Here are made-up objects, facts about them, and rows of numbers that follow some of those facts. Name the object behind each unnamed row.

How the objects are related:
pibus ρ bugal,gromu
gitro ρ fovim,flefer
grovom ρ sifon
trudrer ρ fiki
pozok ρ fubizus,kigum,tromis,zastas
ribroklak ρ nuklem
peplal ρ folus,tiste,tridrur,zutun,plugos
moplos ρ plusiri
pletrul ρ gripi,driklar
fladok ρ stases
voplor ρ tridrur,zastas
dreze ρ plafim,nutron,tiste
fiklu ρ flovo,sedraga,tiste
kitru ρ felo,driklar
rovur ρ plafim,skilu
gifar ρ klifal,tiste
tretruk ρ potan
ziski ρ gozek,laflel
skiplo ρ fafli,gotrun
flaflu ρ stofleple,gotrun
monustur ρ bugal,brugrum,klevun,fletrol
plodram ρ graplom,fletrol
sifik ρ vifuvu,stifabra,fovim,stonik,didri
dagilun ρ gribidran,grerir
fazaske ρ stogrek,pluruk
kebri ρ nuklem,broze,vinus
zisol ρ felo,brulol
zodor ρ potan,vitutri,gromu
zoskis ρ viplosak,tadan
tivunul ρ geflobren,klamur
plobal ρ fligrem,skotridon,nutron
fluve ρ kluzom,tridrur,plugos
duklam ρ stogrek
ploston ρ rubravul,breklodru,klamur
paflom ρ skitis
ladokem ρ gribidran
drigri ρ flefer
troken ρ troko,tromis
larak ρ skitis,stamel,lumum
lanam ρ skotridon,stonik,plugos
skitri ρ potan,vimuk,ditres
bilava ρ drurur
lamen ρ brebuk,drore,vonaskim
skibril ρ fafli,stases
rume ρ fovim,dufladril,teskim,tridrur
bogur ρ gobrok,skotridon,ketror
druflen ρ tiste,nitram,mikli
fabel ρ stobrer,nubok
loplal ρ skilu,zastas
plovu ρ bevos,fanek
stekle ρ brifa
skorel ρ rubravul,meguplor,fletrol
vomibrum ρ klifal,teskim
flokul ρ grizi,potan,klamur
plaflem ρ tridrur
gafis ρ zeka
pibrati ρ flovo,kigum
tifa ρ fovim,zeka
plamis ρ rima,viplosak
groskun ρ ristun,zuklu,dazivan
sigi ρ sedabes,zuklos
vudruk ρ ploku,skitis
brigus ρ sedabes,moklim,dufladril,zastas,zutun
druklur ρ breklodru,zalik,driklar
tutror ρ briza
lobres ρ brifa
granim ρ rima,floskifal
vomu ρ fositan,fubizus,gromu,notur,plusiri,zastas
tistibro ρ klamur
brastok ρ stifabra,flakogul,nubok,kloskatus
gadra ρ sedabes,duklim,tiste,plugos
triplol ρ vitutri,plugos
kifle ρ mikli
tridam ρ gripi,gotrun
keflo ρ dufladril
gruklu ρ vimuk
raskuro ρ gromu,debosor,dranu,bigul,teskim,brulol
lubra ρ laflel,sedraga,flefer
stoflu ρ nipum,sumum
kofozuk ρ plafim,vifuvu,vaskes
pokal ρ kinil,troko,driklar
plinen ρ breklodru,vimuk,veflugun
skalin ρ bugal,gozek
{broze,stobrer,trudrer,peplal,gromu,vaskes,ziski,monustur,stogrek,veflugun,sumum,skitri,nubok,bogur,fiki,brifa,vomibrum,plaflem,sedabes,flovo,zalik,driklar,tiste,gadra,klevun,lubra} σ b
{pibus,grovom,skibren,pozok,moplos,brugrum,vitutri,dreze,kloskatus,kitru,nitram,rovur,fletrol,ristun,stamel,flaflu,plodram,zeka,meguplor,zastas,sifik,dagilun,kebri,briza,felo,zodor,zoskis,fluve,duklam,laflel,skotridon,sedraga,bevos,ploston,tromis,gotrun,rubravul,kigum,kluzom,plafim,bugal,fabel,ditres,plovu,troko,stekle,skorel,flokul,gafis,teskim,gobrok,breklodru,notur,duklim,floskifal,drurur,plamis,groskun,sigi,fafli,skitis,vudruk,brigus,brulol,druklur,sifon,granim,gripi,flefer,vomu,gruklan,brastok,triplol,kifle,tridam,keflo,raskuro,stases,stoflu,folus,kofozuk,pokal,debosor,kinil} σ a
{gitro,stofleple,ribroklak,fladok,fovim,fazaske,klamur,paflom,ladokem,gozek,loplal,grerir,tifa,vifuvu,lobres,gruklu} σ d
{fanek,tridrur,ploku,gifar,vimuk,plugos,bilava,lamen,rume,stifabra,brebuk,tistibro,viplosak,tadan,dazivan} σ e
{pletrul,moklim,dranu,gribidran,tivunul,plobal,troken,larak,lanam,skibril,plusiri,tutror,pugumok,skilu,fubizus,vonaskim,plinen} σ c

Named rows:
gobrok: [ 11  23   6  16   2  12  26 -17   3 -21  13  40  -6  -1 -26  21  -6 -26
  -8 -14  10 -16  -6 -12   4  14  -6  -9 -14  -1  -2   4 -22  15  -9  -6
  -2 -12  15  30   5   0 -15 -13 -10  25  -2  12]
voplor: [ -9  -8  13  -1  27   0  -6  18  -5 -14  -5 -17 -25   6   6  -9  21  15
  11  13  -5  18  40  16  10  12 -14  11  12   8 -10  11   6 -14  11 -16
 -13   2  23  26   1   0 -10  -2 -16   1  24  18]
klevun: [-20 -11 -25  11 -29  22  13 -30 -20  18   2 -24  -9  19   6  -7 -17 -27
 -19 -34   2   0  -3  -2  -4 -34  40   7   1 -13  -8  23   8 -12   9  -1
 -36 -32   8  -5 -39   9   7   8  29  -9  25   7]
skiplo: [  3 -10   9 -15  -1  -1   9   0  -9 -32   0  -2 -34  14  24 -23  -1 -18
 -19  -7 -17  56 -23   8 -27  18  -5  18   3  43   5   2  16 -16   2 -15
 -26  17 -28  17  -8 -28 -23  -5 -20  -3  -7  14]
flaflu: [  3  -5   3 -17   4 -13  30  -8  11 -47  21  22 -26  28  -9 -25  -9 -17
 -18 -18 -10  29 -29   2 -14  14 -29  -6 -28  25  12 -16  15   2   2 -11
 -13  24 -22  13  -1 -17 -23 -33 -24   9 -24  -2]
sumum: [ -7   6   4   7 -19  19   7 -12 -30 -13  -3  -4 -10   2   3  -6   2 -41
 -14 -25  -2  12 -23  13   7 -26  22  22   4  -6 -32   9  -1   0  -9  -4
 -14 -25 -16  25 -24   1   2   2  28 -14  18  24]
flakogul: [  7  10  24  -4  -7   7  15  -6  -8   5 -30   4 -14 -15 -14  41  20  -4
 -25  -3  -1  25 -10 -26 -14   9  20   2  11   4 -28 -11 -10  -4   6   0
 -27  -5  12  35  -3 -38   4   2  14  12  11  37]
vaskes: [ -6  18  14  23 -11  23  20 -11 -21  -4   2   2 -22   5  -4   7  20 -24
 -20 -18  12  17 -13  21  10 -16  24  19  26   1 -39   7 -15  -3 -10  -5
 -10 -25  21  39 -23 -11   4   3  30   5  22   9]
kigum: [ 29 -10  -1  10   3   5  23   1   7 -18  26   4  11  -5  -4   7   7  -1
  -5 -14   5 -23  22   3  20   0 -21 -12 -52  -3  -3   2 -20  -3  -2  -2
 -17   2  16  17  -1  15 -16  -7  -9  16   6   6]
pozok: [-13 -12   1 -16  34 -20  10  15  15 -36  18  -3 -16  26  -8 -28  14  11
   7   4 -12   6  27  14   9   3 -46  -7 -22  -8   3  -1  22  -9  17  -8
  -7  15  14  17  -2  21  -9 -28 -24   9  -1   3]
tromis: [ 31 -10   4   0   7   1  32   8   1 -18  11   0  14  -7   0   7   3  -2
 -13 -22  -3 -24  15   6  16  -5 -23 -15 -63  -1  -6   2  -9  -8  -3   3
 -19  10   5  11   3  19 -12  -7 -10  13  -5  10]
pibus: [-22 -19 -22 -17  17 -19  14  -4  22 -11   9  -9 -13  36 -25  -6  -6  12
  -5 -12  -8  -7  28 -17  -6  -9 -23 -21 -18 -22  18   5  25  -7  21  -6
 -22  -3  21  -9  -5  18  -2 -18 -14  17  -2   2]
dufladril: [ 27  -2  16  22   3  19  14   3 -15  -2  -8 -11   0 -28  13  26  20   4
  -9  -1   2  -4  30   1  10   6   9   7 -12   8 -22  15 -20 -13  -1  -7
 -28  -8  27  32  -5  -3 -10  17  -1   5  22  26]
stamel: [ 35   5 -27  -2   6 -10   1  -8   8 -13  10  53  30   3 -22  16 -28 -18
 -10 -14  -6 -17 -10 -19   4 -15 -32   2 -11  15  -7 -28 -16  -4 -11  -1
 -13  -2  -1  14  -1  21 -16 -41   0  -8   1  57]
felo: [ 28  -1   3  -9  -4  -5  44  -1   6  -9   2   7  12  -1  -1  12  -3   3
 -33 -35 -16 -15   1   1  -2  -5 -16 -11 -50   2  -4 -14   1  -7  -9  10
 -22  10   0  18   9   6 -13  -5  -7  18 -20   3]
stonik: [ 15  17  20  21  -5  21  17 -10 -11   3 -13  14 -16 -21  -7  41  19  -4
 -19  -7  12   8  10 -13  -2  18  22   5  17  13 -28  10 -26  -4  -1 -10
 -17 -13  33  40  -5 -27  -3  14   0  18  19  25]
sedraga: [ 22  -1 -10  20  -4  16  19 -22  12 -13  40  19   6   2 -20  11  -1  -8
  -9 -14  24 -13   6 -22   5   0  -3 -15 -36  -3   7  10 -26   3   3 -14
 -26  -8  27  14 -19  -5 -12  -7  -7  23   9   1]
groskun: [-20   1   0 -23  21 -11   6  -9  10 -41   9  21 -15  25 -31 -12 -12 -24
   6   0  -8  14 -15 -15  -6   1 -30 -12 -11 -13  10  -7  16  11  11 -12
  -4   8 -12  12   5   2  -8 -36 -17   9  -3  22]
kebri: [-21   0   5 -26  17 -13   2  -9   7 -44   9  23 -13  24 -30 -15  -3 -23
   6   1  -6   9 -15 -19 -10   1 -25 -11  -9 -11   7  -3  17  11  12 -13
  -5   8 -14  13   6   5  -6 -38 -17   6   0  20]
nipum: [  7   0   9  -2 -12  15   1  -5 -17  -8 -17   1  -3 -12   7  10  -4 -31
  -7  -4  -6  11  -7 -17  -7   5  12   9  -9   8 -11  14  -7  -2   0  -3
 -27  -5 -14  18  -5 -13  -7   0  -7  -4  17  45]
vomu: [-26 -15  -7 -23  41 -29   6  15  17 -32   8 -13 -14  33 -17 -22   8  15
  11   2 -15   3  35  15  13  -2 -43 -11 -16 -21   1  -8  28  -6  25  -5
  -7  16  16   7   1  21  -2 -32 -18  13   1  10]

Which object is each row?
No name comes twice in this set of rows, the named rows included.
[  6 -25 -11  19 -18  27   9 -36  11  17  -5 -32  10 -13   7   4   6 -19
 -29 -10   3   9  30 -42 -31  13   6  22 -17   8  18  42 -21 -11  13 -12
 -43 -44  10  -3 -33 -13   5 -10  30  17 -14  37] => gozek
[-38  20 -13 -16  17 -22  21 -14   4 -11 -15  22 -23  38 -20  -5 -29 -14
   3 -20 -32 -13  14  -5 -16  18 -21 -16  10 -11  23  -1  39  15   8   6
  12   5   8   5  24  21  -3 -16 -27  11 -16   4] => flokul
[  7  10   0  10 -17  20  20 -10 -27  24 -44   4  -1 -21  19  32 -17 -16
 -12 -30 -25 -28  28 -12  -6  13  26   2  -7   1  -1  19   7   3  -9  15
 -15 -15   8  19  13  11  -6  31  -9   4  13  29] => potan
[-40  -9 -18   8  -1   8   4 -15  -5 -15  20 -20 -44  39  -6 -30   7 -14
 -13  -5  20  42  -7  13  -3 -26  15  20  35  -1 -15  10   9 -18  15 -23
 -22 -25  21  12 -45 -12   4  -9  17  -3  28  -6] => lubra
[ -6   8  -2  13  18   0  12 -13  11 -36  33  32 -22  20 -23 -13  -6 -18
   4   2   8  -2  -1  -4   4  16 -26 -13  -5   2  11  13  -2   8   4 -19
  -7   3  10  18  -4   8 -14 -27 -23  18   3   5] => kifle
[-22  19  10 -16  30 -16  20  -3  28 -25   7  27 -40  34 -52  16  21   8
 -12   6   9  32  -7 -16 -12  17 -26 -14  31  -4 -16 -21   5   4  15 -17
  -1   8  37  30   3 -23   7 -36  -8  32  -4  -1] => sifik
[ 23  11  -8  -4  18 -40 -12 -22  23  -2 -14  31  -6  27  20  -8 -31   8
  10  35 -25  29  -4 -28  11 -19 -10  46  52  12 -15   7  20  -5  -9 -22
 -24  22 -29   5 -31  -2  -3 -45 -12 -32  13  74] => larak
[-25   1  -1  10  12   0   4   4 -18 -17   5 -21 -33  23   9 -20  19  -4
  -6  -7  -3  25  13  36  14 -17   4  18  32  -4 -30   8  11 -20  10 -11
 -10 -21  18  23 -28   3   2  -4  16  -8  26   5] => vomibrum
[-12 -12   1   2   2   7  -2 -10   3 -14   1 -11 -29  12  -6   5   8  -3
 -17   6   8  37   4 -27 -17   7  11   4  14  10  -1   9  -1 -14  17 -22
 -37  -2  21  13 -21 -29  -1  -7  -4   8  20  19] => drigri
[ 25  -2  14  31   5  22   3   3 -17  -6   4  -2  -8 -22  19  11  14  -8
   4   1   5  -6  35   5  14  14   3   7  -7  14 -13  26 -24 -14  -6 -13
 -23 -11  23  33  -6   1 -13  15 -10   6  30  26] => zutun
[ 19  10   5   2  -4   4  35 -12  15  -9   7  21   7  -4 -32  33   9   0
 -27 -14   7 -11  -2 -23   1  -1  -5 -13 -25  -9 -18 -14 -21   5   2  -1
 -19  -7  22  27  -3 -12   0 -16   6  27  -2  11] => zeka
[-17  18  -5  16 -28  18  26 -13 -39   9 -25  -5 -14  11  22   2 -25 -30
 -23 -45 -29  -2  -9  30  -5 -11  33  21  18   4 -18  11  13  -2 -16  11
  -5 -24  -5  19  -1  10  -3  18  20 -15   3   6] => veflugun
[-36  16 -21 -16  11 -22  33 -18   4  -8 -12  25 -29  41 -14  -7 -36 -13
  -8 -29 -31  -7   4 -10 -25  17 -12 -16   4   2  31   1  44  12   8   6
   5   7   7  -3  16  14  -9 -12 -29  18 -20  -2] => ploston
[ 35   2   4  18  14  10  31   7   3 -14  17   2  24 -21  -6  23  18   0
  -6 -19   4 -41  31   9  33  -4 -17 -17 -58 -10 -10   4 -22  -4  -5   5
 -18  -4  25  24   2  27 -14  -6  -3  18   7  12] => zastas
[-18  12  -6   2  29  -9  16  -4  13 -27   9  22 -27  27 -17  -4  -1  -1
  14   3  -5  -9  26   5   8  18 -30 -18   8  -4   6   4   8   8   8 -10
   9   0  30  21   8  17  -6 -19 -27  24   3   3] => triplol

The same objects again, as new rows of numbers:
Some objects and their rows:
ribroklak: [ 6  4 -2 -6 -7 -7 -9 -1 -1  6  0 -4 -5]
tromis: [ 0 -4  1 10  1 -4  6  1  2  0  1  3  2]
triplol: [  4   6   3 -17   8   5   6   1  -1  15  -1  -3  -7]
breklodru: [ -1  -5   3   8   1 -18   3   0   4  -5  -1   2   1]
skiplo: [  1   9  -6   3  -6   0  -7   1  -1  -4  -1  -1 -12]
stofleple: [ -1  -5   2   8  -8 -11   5  -2   0   2   1   2   4]
moplos: [ 6  4 -3 -4  1  0 -8  2  1  4  0 -3 -7]
ditres: [ -1  -5   3   5   3 -12   4  -1   2  -4   0   2   5]
drigri: [  1   9  -8 -17   4  12 -18  -7  -5 -13   2  -6   5]
pibrati: [ 0  9 -2 -7  1  4 -3  0 -2  0 -1 -2 -7]
veflugun: [-3 -5  3  6 -6 -3  1  0  0 -1  0  2  5]
zutun: [-6  1  3  5  5  4 10  1 -1 -1  1  3  3]
moru: [-6  0  2  7  2 -3  6 -1  0 -7  1  3  4]
kitru: [  6   4  -6  10 -10  -7  -5   3   3   2  -2   0 -17]
tretruk: [  1   6   7 -12  11 -27 -24   4   3 -10  -2  -6  -4]
plaflem: [10 12  4 -8 11 40 -4 15 -3 31  2 -2 -5]
skilu: [-2 -5  1  8  2 -6  7  3  1  4  1  2  2]
flaflu: [  5   4  -6   1  -5  -3  -6   0   1   1  -1  -2 -10]
fligrem: [-7  0  2  6  1 -3  7 -2  0 -7  0  3  4]
gribidran: [ -3  -6   0   6   0 -11   5  -1   1  -2   1   2   3]
fabel: [ 5  4 -4 -7  0 -1 -7 -1  0  0 -1 -3 -6]

Which object is each row?
No name comes twice in this set of rows, the named rows included.
[ -2  -4  -1  22 -17  -5   4   3   2   1  -1   4  -5] => driklar
[-1 -4  4  2  5 -8  7 -1  2  0  0  2  4] => vitutri
[ 9  6 -3 -6  6 11 -9  4  0  8  1 -3 -5] => keflo
[  8   6  -8 -21   1  11 -24  -7  -5  -4   4  -8  10] => gitro
[  3   4  -2  -6  -6   5 -11   1  -2   4  -1  -4  -5] => trudrer
[  9  10   4 -15  16  30  10   9  -2  30   0  -2  -7] => fluve
[ -2   4  -3 -25  -4   4  21 -11  -5   9  -3  -4  -8] => dreze
[  2   9   5 -24   4  35  19   4  -7  33  -1  -3  -7] => peplal
[  4   0   5 -13   8 -33 -21   4   4  -4  -2  -7  -5] => tivunul
[  6   2   4  -9   6 -31 -21   2   5  -7  -3  -6  -7] => ploston
[  7   5  -6 -14   5   9 -12  -3  -2   0   1  -5   1] => sifik

